Each row has a name. Each piece below is followed by the name of the row it came from, unless a question asks for something else. Each question is about the rows just above it.

(66): 2.803 -5.123 0.814 4.557 -1.016 -3.112 2.316 -2.600
(10): 2.098 3.246 -3.524 -1.227 -1.097 -1.081 3.813 -4.672
(89): 0.212 -3.969 -1.746 6.035 0.634 -7.703 3.428 1.407
(17): 0.298 -3.321 0.634 7.527 3.201 -8.166 4.727 -1.504
(41): 3.092 1.685 -1.935 8.706 -1.461 -3.100 0.689 -0.822
(134): 3.246 -4.673 -1.227 3.813 -1.081 -3.524 2.098 -1.097
Which row holds these entries in another order? -1.097 -3.524 -4.673 3.813 2.098 3.246 -1.081 -1.227 -> (134)
Right after 0.298 comes -> -3.321
Right after -3.969 comes -> -1.746
Shift each entry of 0.814 4.557 -1.016 by +1 times 0.001: -> 0.815 4.558 -1.015
Which value is in both (89) and (17)? -> 0.634
-3.321 0.634 7.527 3.201 with +1 step of 0.001 on every entry: -> -3.320 0.635 7.528 3.202

(80): 0.899 1.577 2.526 -3.796 1.977 -0.212 4.941
(102): -2.970 -7.964 1.020 1.247 2.856 0.393 -0.832
(79): 2.983 0.457 0.689 5.778 6.471 0.420 -5.077
(64): -0.673 0.132 -2.663 4.369 -1.300 -0.444 -7.184
(120): 1.247 0.393 -0.832 2.857 -2.970 1.020 -7.964
(71): 0.458 0.268 4.332 -0.353 -1.987 1.311 -4.555
What comes right after 0.457 in the named rows? -> 0.689
-7.964 1.247 0.393 -0.832 2.857 -2.970 1.020 is which row reordered? -> (120)

(100): 1.810 -2.511 -0.189 -0.724 -0.084 -1.311 -3.531 -1.996 1.967 -3.219
 -2.738 0.044 -1.300 1.259 0.903 0.151 -4.905 -0.966 0.815 6.236 0.924
 1.406
(27): 0.359 -0.724 1.811 6.236 -3.531 -1.311 1.967 -1.996 0.044 -0.084 0.924
 -2.738 0.151 0.815 -2.511 -3.219 -0.966 -1.300 1.406 -4.905 -0.189
 1.259
(18): 1.810 -2.511 -0.189 -0.724 -0.084 -1.311 -3.531 -1.996 1.967 -3.219
 -2.738 0.044 -1.300 1.259 0.359 0.151 -4.905 -0.966 0.815 6.236 0.924
 1.406
1.406 0.924 6.236 0.815 -0.966 -4.905 0.151 0.903 1.259 -1.300 0.044
 -2.738 -3.219 1.967 -1.996 -3.531 -1.311 -0.084 -0.724 -0.189 -2.511
 1.810 is which row reordered? -> (100)
Shift each entry of -3.219 by -1 times 0.001: -> -3.220
1.406 0.924 6.236 0.815 -0.966 -4.905 0.151 0.359 1.259 -1.300 0.044
 -2.738 -3.219 1.967 -1.996 -3.531 -1.311 -0.084 -0.724 -0.189 -2.511
 1.810 is which row reordered? -> (18)

(166): 4.304 7.503 -1.975 -0.459 1.866 -2.116 5.601 4.767 4.621 2.476 -5.174
 -1.994 6.001 -2.514 -3.696
(141): -0.112 -7.302 3.281 -5.213 -5.535 3.893 -7.107 -5.271 -6.803 -6.191
 4.961 -6.175 3.533 -0.549 3.605
(103): -4.868 6.081 5.464 5.241 -4.262 6.915 7.423 3.936 7.091 -5.137 -3.045
 -4.072 -4.333 -3.716 -6.175
(11): 3.167 -2.395 -1.802 3.786 4.089 -4.768 -0.187 -5.730 -6.195 -4.628
 -6.797 4.208 -3.910 7.423 -3.935
(53): 5.736 5.930 -1.891 -6.862 0.538 -2.015 6.373 -5.831 -3.067 -1.225 1.151
 2.207 3.461 -2.772 -1.036
(153): -0.102 -4.756 -3.545 -6.824 4.311 -5.923 -6.313 -4.661 -6.747 -2.598
 1.170 -0.302 4.620 -2.511 5.188
(22): -2.180 -2.095 -3.328 -4.084 0.672 -5.316 3.348 1.916 6.171 -1.296 7.540
 2.495 -0.615 7.429 4.891
(168): 3.925 5.998 3.174 -4.535 -2.966 2.285 1.604 -1.255 4.633 -4.617 1.874
 0.150 6.928 -1.244 7.424
(63): 1.874 1.604 -4.535 2.285 -1.244 4.633 -2.966 -1.254 3.174 0.150 5.998
 3.925 6.928 -0.900 -4.617
-4.617 -4.535 -2.966 -1.255 -1.244 0.150 1.604 1.874 2.285 3.174 3.925
 4.633 5.998 6.928 7.424 is which row reordered? -> (168)
Move every entry of -2.966 -1.254 by +1 step of 0.001. -> -2.965 -1.253
Shift each entry of -2.180 by +1 times 0.001: -> -2.179
The one value in (103) and (11): -> 7.423

(172): 5.543 0.240 1.201 -9.080 3.110
(111): 1.257 -2.066 4.211 -4.946 1.028
(31): 0.462 3.861 8.050 -5.247 4.163
(46): 1.424 0.993 3.860 3.861 -0.251
(40): 0.897 -2.004 0.822 -1.909 0.102
(145): 0.832 -0.608 2.668 -4.749 0.990
(129): 0.993 -0.250 1.424 3.861 3.860
(176): -0.682 -4.950 1.107 -0.133 -1.537
(138): 3.861 -1.165 2.051 -4.187 1.559
(99): 1.043 -0.762 4.510 -4.918 2.107
Shared by (31) and (129): -> 3.861
Put 3.860 0.993 -0.250 1.424 3.861 back in order: which row is it? -> (129)
The one value in (129) and (138): -> 3.861

(58): -0.151 -0.237 0.759 -1.107 0.173 2.166 0.638 1.151 0.982 -1.489 -1.287
 -1.672 0.430 0.054 0.281 0.903 -2.358 -1.043 -0.275 0.511 0.298 -0.122
 -0.375 0.281 0.298 0.284 -0.620
(88): -2.342 1.857 3.803 0.360 0.621 -2.786 0.958 1.884 3.768 -4.757 -1.451
 -0.718 5.435 -0.256 -1.632 -1.908 0.733 -0.323 -1.572 -0.948 -2.070
 -3.143 -3.268 0.342 0.282 0.783 2.903
(109): -0.151 -0.237 0.759 -1.107 0.173 2.166 1.677 0.539 0.982 2.826 -1.287
 -1.672 0.430 0.054 0.281 0.903 -2.358 -1.043 -0.275 0.511 -4.756 -0.122
 -4.757 -2.416 0.298 0.284 -0.620
(118): -1.043 0.298 -1.287 -0.237 2.166 0.759 1.677 -1.672 -0.275 0.054 0.982
 -0.620 -2.416 -2.358 -4.757 0.430 -0.151 0.298 0.284 0.511 0.172 -0.122
 0.903 0.281 2.826 -1.107 0.539
Where do -2.342 1.857 3.803 0.360 0.621 -2.786 0.958 1.884 3.768 -4.757 -1.451
 -0.718 5.435 -0.256 -1.632 -1.908 0.733 -0.323 -1.572 -0.948 -2.070
 -3.143 -3.268 0.342 0.282 0.783 2.903 appear? -> (88)
Put -4.757 -4.756 -2.416 -2.358 -1.672 -1.287 -1.107 -1.043 -0.620 -0.275
 -0.237 -0.151 -0.122 0.054 0.173 0.281 0.284 0.298 0.430 0.511 0.539
 0.759 0.903 0.982 1.677 2.166 2.826 back in order: which row is it? -> (109)
Shift each entry of -4.757 0.430 by -1 times 0.001: -> -4.758 0.429
Shared by (118) and (88): -> -4.757
Shared by (109) and (88): -> -4.757

(175): -6.650 -2.277 2.577 6.156
(8): -5.411 8.252 -7.074 -2.212
(9): -3.988 1.800 -2.111 2.457
(150): 2.450 -2.110 0.968 -0.082
(186): 6.606 7.087 3.285 -3.860
(93): 7.573 -0.147 0.066 -2.430
(5): -3.686 1.058 -1.027 2.717
(57): -1.038 6.413 -3.946 -1.991
(12): -4.141 3.373 0.240 1.730
(74): 6.414 -2.111 1.696 1.782
The entry that follows 6.413: -> -3.946
Shared by (74) and (9): -> -2.111

(98): -3.638 0.763 1.283 -5.042 -2.205 -3.456 -0.027 -4.654 1.227 0.613 1.202
 -0.097 -0.219 1.510 1.797 0.578 2.159 2.438 2.310 -0.964 -0.328 0.679
 -0.222 4.061 -1.489 -0.698 -3.402 -1.036 0.000 -5.021 -0.478 -1.880
 -0.983 1.049 -1.980 0.310 0.829 5.191 4.125 -1.722 -4.928
(189): 1.012 -2.794 0.117 0.362 -4.351 -0.074 -3.734 1.772 2.775 3.285 -2.669
 -0.076 2.131 1.246 0.775 4.423 2.331 0.661 0.800 -1.460 -1.299 0.228
 -3.149 0.334 1.201 1.148 -1.504 -1.632 -1.721 -3.174 0.485 0.068 3.123
 -0.957 -0.675 3.677 6.360 4.218 2.481 -1.415 -2.615
(2): -3.406 0.620 1.122 -4.580 -2.523 -3.250 -0.475 -4.354 1.412 0.691 0.771
 -0.028 0.034 1.478 1.650 1.100 2.324 2.484 2.333 -0.782 -0.592 0.803
 -0.301 3.985 -1.396 -0.537 -3.340 -1.116 -0.304 -5.063 -0.321 -1.680
 -0.407 0.894 -2.088 0.607 1.464 5.441 4.167 0.263 -4.951
(14): 1.012 -2.794 0.117 0.362 -4.351 -0.074 -3.734 1.772 2.775 3.285 -2.669
 -0.076 2.131 1.246 0.775 4.423 2.331 0.661 0.800 -1.460 -1.299 0.228
 -3.149 0.334 1.201 1.148 -1.504 -1.632 -1.721 -3.174 0.485 0.068 3.123
 -0.957 -0.675 3.677 6.360 4.218 -1.665 1.696 1.409
(101): -2.584 3.455 0.416 -2.368 3.722 -1.172 3.708 -3.623 -2.495 -3.557 3.116
 0.032 -2.411 -0.827 -0.016 -4.644 -1.580 0.155 -0.008 1.224 1.517 0.034
 3.240 1.108 -1.922 -1.510 0.412 1.382 1.921 1.386 -0.676 -0.685 -3.633
 1.579 -0.208 -3.657 -6.353 -2.398 -0.975 1.688 0.850
(165): 2.118 0.722 -0.976 3.497 3.629 2.524 1.742 2.607 -2.438 -1.808 0.450
 0.132 -0.834 -1.693 -1.700 -2.549 -2.575 -2.210 -2.032 1.264 1.028
 -0.825 1.600 -3.011 0.562 -0.037 3.201 1.464 0.995 5.080 0.115 1.151
 -0.692 -0.240 1.817 -2.048 -3.484 -5.818 -4.283 0.377 4.793
(126): -4.373 2.450 1.131 -5.440 0.040 -3.577 1.868 -5.604 -0.207 -1.251 2.743
 -0.090 -1.338 0.822 1.561 -1.635 0.989 2.412 1.872 -0.148 0.342 0.790
 1.435 4.079 -2.122 -1.154 -2.724 -0.275 0.738 -3.603 -0.896 -1.496
 -2.520 1.737 -1.811 -1.713 -2.457 3.383 3.010 1.362 -3.755
(54): -0.153 -2.099 0.498 -1.305 -4.402 -1.345 -3.110 -0.167 2.891 2.917
 -1.854 -0.048 1.682 1.621 1.067 3.827 2.513 1.417 1.352 -1.642 -1.340
 0.433 -2.910 1.685 0.420 0.663 -2.540 -1.800 -1.543 -4.031 0.240 -0.642
 2.472 -0.461 -1.100 3.227 5.569 5.079 3.507 -1.075 1.175
(179): -4.277 2.190 1.176 -5.428 -0.396 -3.659 1.649 -5.598 0.018 -0.790 2.481
 -0.130 -0.896 1.162 1.427 -1.092 1.249 2.512 2.192 -0.118 0.201 0.695
 1.092 4.209 -2.170 -1.094 -2.940 -0.320 0.758 -3.990 -0.718 -1.810
 -2.205 1.543 -1.903 -1.244 -1.806 3.811 3.235 1.003 -4.024
(148): -3.638 0.763 1.283 -5.042 -2.205 -3.456 -0.027 -4.654 1.227 0.613 1.308
 -0.097 -0.219 1.510 1.797 0.578 2.159 2.438 2.310 -0.964 -0.328 0.679
 -0.222 4.061 -1.489 -0.698 -3.402 -1.036 0.000 -5.021 -0.478 -1.880
 -0.983 1.049 -1.980 0.310 0.829 5.191 4.125 0.346 -4.928
(61): -2.584 3.455 0.416 -2.368 3.722 -1.172 3.708 -3.623 -2.495 -3.557 3.116
 0.032 -2.411 -0.827 -0.016 -4.644 -1.580 0.155 -0.008 1.224 1.517 0.034
 3.240 1.108 -2.305 -1.612 -1.366 0.736 1.507 -1.653 -0.913 -1.197
 -3.550 1.857 -1.330 -3.005 -4.993 0.689 1.133 1.823 -1.886
Put -3.755 1.362 3.010 3.383 -2.457 -1.713 -1.811 1.737 -2.520 -1.496 -0.896
 -3.603 0.738 -0.275 -2.724 -1.154 -2.122 4.079 1.435 0.790 0.342 -0.148
 1.872 2.412 0.989 -1.635 1.561 0.822 -1.338 -0.090 2.743 -1.251 -0.207
 -5.604 1.868 -3.577 0.040 -5.440 1.131 2.450 -4.373 back in order: which row is it? -> (126)
Right after 1.176 comes -> -5.428
The entry that follows -3.633: -> 1.579

(127): -2.415 3.428 4.589 1.389 2.322 3.386 -2.138 -0.554 1.415 -3.298 3.025
 1.715 7.719 -1.287 0.482 -4.263 -1.679 -0.663 -3.457 2.474 1.394 3.251
 0.318 -0.197 -4.479 0.790 -0.995 -3.292 2.188 2.921 0.427 -0.186 -1.369
 4.315 -1.463 2.161 0.120
(43): -4.456 -6.141 -0.061 0.368 -1.874 -0.384 2.626 1.708 1.540 -1.315 1.164
 -2.337 -0.079 -0.554 -7.240 -3.113 2.208 -3.319 -0.915 3.936 -1.321
 -4.024 2.141 -0.125 3.475 2.304 0.116 -3.674 -0.340 2.330 4.628 1.128
 2.562 -2.017 -2.879 -1.690 1.075
(55): -1.369 2.921 1.394 1.415 -1.679 4.589 2.322 -3.292 2.161 -0.554 3.386
 0.427 -2.415 1.715 7.719 0.790 2.188 -3.298 1.389 2.474 -3.457 -4.263
 -0.197 -1.463 3.251 -0.186 -0.663 0.120 -2.138 -0.995 -4.479 3.428
 4.314 3.025 0.318 -1.287 0.482
(69): -4.456 -6.141 -0.061 0.368 -3.228 -0.384 2.626 1.708 1.540 -1.315 1.164
 -2.337 -0.079 -0.554 -7.240 -3.113 2.208 -3.319 -0.915 3.936 -1.321
 -4.024 2.141 -0.125 3.475 2.304 0.116 -3.674 -0.340 2.330 4.628 -0.622
 2.562 -2.017 -2.879 -1.690 1.075
(97): -4.456 -6.141 -0.061 0.368 -1.874 -0.384 2.626 1.708 1.540 -1.315 1.164
 -2.337 -0.079 -0.554 -7.240 -3.113 2.208 -3.319 -0.915 3.936 -1.321
 -4.024 2.141 1.872 3.475 2.304 0.116 -3.674 -0.340 -0.468 2.127 0.636
 -0.443 0.864 -0.266 -2.652 -0.476
(131): 1.439 8.326 -0.833 1.315 -0.184 3.746 3.177 1.613 0.605 -1.092 1.649
 3.991 3.141 1.968 -0.838 1.872 -3.239 2.659 3.249 1.399 -4.051 3.475
 -5.269 2.378 2.939 -0.198 2.742 -1.348 -2.570 -0.958 2.232 0.644 -0.310
 1.091 -0.460 -2.992 -0.669
(160): -1.369 2.921 1.394 1.415 -1.679 4.589 2.322 -3.292 2.161 -0.554 3.386
 0.427 -2.415 1.715 7.719 0.790 2.188 -3.298 1.389 2.474 -3.457 -4.263
 -0.197 -1.463 3.251 1.659 4.173 3.799 0.801 -3.193 5.019 -1.318 -0.722
 -1.346 -0.820 -1.233 -1.002
Put 4.314 -0.995 7.719 -2.138 2.188 4.589 0.790 2.474 -1.463 3.428 -0.186
 -3.292 3.251 -1.369 1.415 -2.415 0.482 -3.457 2.322 1.715 -0.554 -4.479
 0.427 -0.663 -3.298 3.386 -1.679 -4.263 -0.197 2.161 3.025 1.394 0.318
 1.389 -1.287 0.120 2.921 back in order: which row is it? -> (55)
The one value in (160) and (69): -> -0.554

